[[-2.10 -0.92  0.50 -4.37 -2.62 -0.53  0.94]
 [-1.31 -3.50  0.79 -1.93 -3.58 -0.05 -4.29]
 [-0.73 -2.47 -4.67 -1.14  1.50 -2.82 -2.82]
 [-0.46 -1.75  0.31 -2.80 -1.45 -5.21  1.09]
 [-0.86 -0.93 -1.66  0.44  2.07  1.46 -0.78]
 [ 0.48 -3.31  1.19 -1.93 -0.02 -1.29 -2.85]
 [-0.16  0.28 -2.24  0.29  1.08 -1.34 -2.60]
 [-1.10  1.39 -0.84 -0.04  3.87 -0.37 -4.43]]
:
[[-2.10  0.50 -2.62  0.94]
 [-1.31  0.79 -3.58 -4.29]
 [-0.73 -4.67  1.50 -2.82]
 [-0.46  0.31 -1.45  1.09]
 [-0.86 -1.66  2.07 -0.78]
 [ 0.48  1.19 -0.02 -2.85]
 [-0.16 -2.24  1.08 -2.60]
 [-1.10 -0.84  3.87 -4.43]]

[[ 2.15 -2.15 -2.01]
 [ 2.67 -3.36 -2.42]
 [-2.25  4.71  2.15]
 [ 1.73 -1.25  5.20]]
:
[[ 2.15 -2.01]
 [ 2.67 -2.42]
 [-2.25  2.15]
 [ 1.73  5.20]]

[[-0.42 -2.42 -6.12  0.39 -0.07 -0.61  0.16  0.05 -0.76  0.37 -1.38]
 [-0.60 -2.65 -6.07  2.83 -1.98 -3.92  5.22 -4.57 -0.56 -0.50 -4.09]]
:
[[-0.42 -6.12 -0.07  0.16 -0.76 -1.38]
 [-0.60 -6.07 -1.98  5.22 -0.56 -4.09]]

[[ 2.89  3.64  2.20 -3.29  2.81 -2.83 -3.30  0.09 -3.09 -1.97]
 [-0.53  2.15  3.16 -0.88  0.39 -3.39 -1.76 -3.73 -2.35  1.87]
 [-3.65 -3.56 -1.52  3.98 -3.27  2.77  3.63 -1.71  2.72  3.05]
 [ 2.33  2.99  2.01 -2.84  2.15 -3.31 -3.05 -0.21 -2.35 -1.74]
 [-3.20 -4.28 -2.72  3.80 -3.13  3.18  3.76 -0.14  3.59  1.61]
 [-1.28 -1.80 -1.19  1.90 -1.52  1.86  1.87  0.02  1.68  1.04]
 [ 1.87 -1.41 -2.75 -0.17  0.16  2.69  1.05  5.66  1.43 -3.44]
 [-1.25 -3.47 -2.96  2.33 -2.11  2.92  2.83  2.63  3.16 -0.42]
 [-4.45 -0.74  1.93  2.42 -1.89 -1.07  1.06 -7.06 -0.17  5.43]]
:
[[ 2.89  2.20  2.81 -3.30 -3.09]
 [-0.53  3.16  0.39 -1.76 -2.35]
 [-3.65 -1.52 -3.27  3.63  2.72]
 [ 2.33  2.01  2.15 -3.05 -2.35]
 [-3.20 -2.72 -3.13  3.76  3.59]
 [-1.28 -1.19 -1.52  1.87  1.68]
 [ 1.87 -2.75  0.16  1.05  1.43]
 [-1.25 -2.96 -2.11  2.83  3.16]
 [-4.45  1.93 -1.89  1.06 -0.17]]

[[ 0.07  3.26  1.10 -1.51 -3.37  5.87  3.12 -3.37]
 [ 0.59 -4.24 -2.00  2.16 -2.29 -0.10  1.03  2.84]
 [ 0.66 -3.55 -1.76  1.79 -3.96  2.28  2.40  2.02]
 [-0.56  6.30  2.66 -3.17  0.16  3.88  0.98 -5.03]
 [ 0.66 -3.98 -1.95  2.03 -3.35  1.17  1.82  2.46]
 [-0.22  0.87  0.55 -0.45  2.11 -1.80 -1.52 -0.26]
 [-0.20  1.40  0.70 -0.74  0.96 -0.13 -0.44 -0.96]
 [ 0.59 -1.69 -1.11  0.99 -4.87  4.49  3.42  0.24]]
:
[[ 0.07  1.10 -3.37  3.12]
 [ 0.59 -2.00 -2.29  1.03]
 [ 0.66 -1.76 -3.96  2.40]
 [-0.56  2.66  0.16  0.98]
 [ 0.66 -1.95 -3.35  1.82]
 [-0.22  0.55  2.11 -1.52]
 [-0.20  0.70  0.96 -0.44]
 [ 0.59 -1.11 -4.87  3.42]]

[[ 1.60  2.47]
 [ 5.58  2.94]
 [-1.04  2.44]
 [ 3.62  4.21]
 [-3.87 -4.88]]
:
[[ 1.60]
 [ 5.58]
 [-1.04]
 [ 3.62]
 [-3.87]]

[[-6.71  5.39]
 [ 0.40 -1.15]
 [-0.02  1.06]
 [ 1.91 -1.35]
 [ 5.22 -4.64]]
:
[[-6.71]
 [ 0.40]
 [-0.02]
 [ 1.91]
 [ 5.22]]

[[ 2.54 -1.24 -3.06  1.84 -2.16  1.09 -0.07  3.17 -0.42 -2.37 -1.19 -1.18]
 [-2.45 -1.04 -0.69  1.99 -0.52 -0.77  2.09 -0.43 -1.56  0.24  1.74  2.92]
 [-5.18 -1.20  1.96  3.65 -2.18  1.73  1.60 -5.32 -1.12  5.17  2.66  4.76]
 [-0.16  0.84  4.00 -0.34  1.14  0.52 -2.43 -3.14 -4.96  1.38 -5.21 -1.20]
 [ 2.13 -3.04 -0.94  3.31 -1.13 -0.12  0.02 -0.63  1.39 -2.40  3.85 -1.50]
 [-1.88 -4.51 -4.78  4.04 -4.19  3.95  3.44  5.10  5.71 -3.85  4.71  1.22]]
:
[[ 2.54 -3.06 -2.16 -0.07 -0.42 -1.19]
 [-2.45 -0.69 -0.52  2.09 -1.56  1.74]
 [-5.18  1.96 -2.18  1.60 -1.12  2.66]
 [-0.16  4.00  1.14 -2.43 -4.96 -5.21]
 [ 2.13 -0.94 -1.13  0.02  1.39  3.85]
 [-1.88 -4.78 -4.19  3.44  5.71  4.71]]
